In the rows, 128 means zero.
Each row is followed by its class.
[124 125 124 124 132 139 130 146 127 128 128 127 132 107 131 162 122 132
 113  87 119 146 131 121 183 120 141 135 156 111 139 133 146 122 128 154
 142 128 128 126 127 115 182 130 101]
forot
[146 124 100 128 123 112 144 134 130 148 165 166 143 199 108 145 150 121
 118 103 138 122 137 147  53 133 128 168 113 136 146 137 252 135 130 124
 135 145 115 156 134 114 119 105 197]
forot
[121 116  26 135 110 136 135 111 127 160 214 184 199 125 138 132 160 127
 100  74 150 122 125 147 193 125 103 178 135  98 110 134 241 124 123  93
 142 165 123 146 130 123 204  80 108]
tid
[129 126  85 141  93 133 128 140 124 140 150 188 126 145 123 145 142 139
 119 132 118 117 123 153 159 142 143 169 169 123 140 121 202 131 123 138
 144 159 132 149 131 134 179  85 143]
tid
[147 118  65 150  27 127 141 113 122 160 168 252 134  73 161 170 178 122
 106  98  99 103 133 170  84 153 151 179 144  79 143  86 252 140 119 121
 139 221 143 178 132 137 201  62 252]
litaz
[133 123 127 123 106 131 124 119 136 147 129 172 116 148 141 140 140 126
 133 146 125 124 140 140  94 133 127 140 135 141 137 125 142 139 122 136
 137 159 141 140 125 133 118 122 148]
forot
[120 135 120 127 145 112 136 120 118 119 111 150 119 104 123 158 130 125
 109 109  89 123 127 134 119 133 156  99 146  98 125 103 129 134 123 146
 124 163 128 142 124 119 162 135 208]
tid
[126 134  72 137 127 144 126 145 126 120 153 126 162 134 112 131 140 120
  94  96 114 117 132 120 192 140 144 161 141  99 125 138 184 125 129 125
 127 147 113 124 129 128 178 109 164]
tid
[128 119  64 147  94 129 157 127 107 140 186 252 161  96 141 170 169 119
  95  88 131 119 129 157 156 146 153 206 158  96 144 102 252 135 120 141
 139 215 112 170 145 127 213  61 194]
tid
[133 107  75 133  47 144  89 120 122 162 180 187 143 121 147 111 155 125
 119 117 119 113 121 151 137 137 128 150 132 135 134 121 171 129 130 110
 135 169 116 135 130 129 166  95 158]
litaz
[144 115 108 128 113 113 161  98 126 176 189 217 150 143 134 162 157 122
 118 133 138 115 149 150  24 140 129 167 121 145 106 118 252 156 113 111
 133 217 128 160 139 126 148  98 219]
litaz
[131 126  90 148  86 132 100 123 121 147 154 144 147 123 131 109 123 132
 131 127 112 120 123 147 148 138 137 149 134 132 134  99 120 127 129 121
 133 150 118 130 135 131 146 124 154]
litaz
[136 130  81 141  46 144 112 122 127 157 154 179 120 113 145 108 157 124
 128 118  96 112 122 152 114 140 133 161 130 120 137  85 123 136 127 109
 135 148 140 144 133 139 135 115 197]
litaz
[143 136  75 148 103 124 140 128 119 145 156 205 131 159 140 140 160 129
 130 134 119 105 140 153  87 128 148 144 158 114 116 118 227 140 117  96
 130 191 138 137 138 132 144  97 216]
litaz
[137 116 112 132  73 136 128 125 124 156 153 176 103 106 144 119 140 143
 125 143 116 110 130 142 137 130 130 124 140 144 124 124 154 142 133 148
 134 153 142 125 132 139 174 105 110]
litaz
[132 121  78 135  59 129 136 141 123 132 141 177 122  64 156 134 145 137
 121 119  98 105 123 133 188 133 141 124 151 102 139 113  76 131 123 120
 126 204 143 122 121 142 157 105 140]
litaz
[146 138  92 148 116 128 153 102 129 130 182 203 135 146 126 127 158 133
 103 125 128 125 135 137 103 135 143 156 137 126 116 129 242 149 122  94
 129 199 120 140 126 135 140  74 187]
litaz
[130 123 109 126  99 106 134 128 120 145 137 176 134 127 130 153 155 111
 106 121 128 125 139 152  49 156 142 167 130 105 133  90 194 142 120 131
 132 179 137 158 131 125 151 126 252]
litaz
[124 115 136 138  94 121 124 144 112 121 144 177 111 126 121 137 123 144
 118 137 105 106 126 162 104 138 157 155 123 136 144 124 220 132 129 176
 146 141 121 140 134 112 196 111 160]
forot
[127 124  81 141  62 112 129 115 120 156 154 165 145 126 145 116 159 118
 116 135 122 113 124 147  30 150 146 118  92 102 117 108 192 131 119 116
 133 169 131 160 107 136 154 119 252]
litaz
[147 103 200 133 178 109 192  74 134 158 144 195 136 142 102 196 132 129
 105 111 158 118 175 114   4 146 129 165  84 108  80 122 252 149 115 167
 150 175 139 176 141  94 197 100 164]
forot
[145 131  79 142  83 137 137 119 131 138 163 169 134 113 146 124 164 138
 117 136 106 120 134 192 156 137 138 145 123 122 135 111 176 134 128 113
 122 180 136 134 135 143 179 100 178]
litaz
[117 117 194 136 143 137 134 144 125 132 103 144 101  80 115 139 107 136
 127 127 109 121 124 120 123 122 139 129 139 145 131 120 150 123 137 174
 125 130 129 132 131 112 151 124  78]
forot
[127 132 138 143 131 130 127 145 124 118 115 103 114 109 133 106 123 141
 108 131 108 119 132 116 119 139 140 124 113 131 121 118 130 124 116 137
 117 109 124 125 129 136 167  99 160]
litaz
[139 114 146 124 127 119 131 119 118 122 131 186  96 121 124 163 152 126
 128 104 124 120 133 144  75 128 110 159 136 113 135 115 237 134 135 147
 134 116 132 158 127 122 135  99 124]
forot
[106 119 119 142  93 129 133 122 123 139 131 168 116 106 125 151 147 132
 120 116 121 117 128 148 105 136 133 148 113 106 129 108 195 136 126 137
 134 229 132 142 124 132 154 108 173]
litaz
[141 124 154 129 120 132 139 121 134 129 114 148  97 112 118 147 131 125
 132 124 143 123 123 133  73 124 128 109 137 109 128 107 147 146 139 139
 140 129 140 138 131 128 125 125 156]
litaz
[122 129  70 141  82 143 116 129 130 131 159 150 128 136 144 113 140 137
 114 121 113 108 129 152 157 138 148 154 137 115 128 116 191 132 120 131
 133 143 126 130 118 139 187  96 187]
litaz
[130 126 100 143 104 134 127 127 121 128 145 198 118 130 129 138 158 116
 137 124 134 129 121 164 124 132 135 166 138 122 134 119 185 127 130 108
 114 117 128 131 126 130 107  95 145]
forot
[116 126  97 123 113 130 122 142 118 145 146 131 119 144 127 151 132 124
 135 119 114 124 120 144 147 142 153 159 131 119 150 119 149 117 130 161
 129 108 128 129 135 112 167 122 160]
forot
[129 124 161 136 130 120 128 134 125 134 123 198 118  89 115 166 135 129
 110  98 113 134 145 153 116 131 137 163 139 114 130 109 217 112 133 154
 134 145 125 157 131 109 143 104 135]
tid
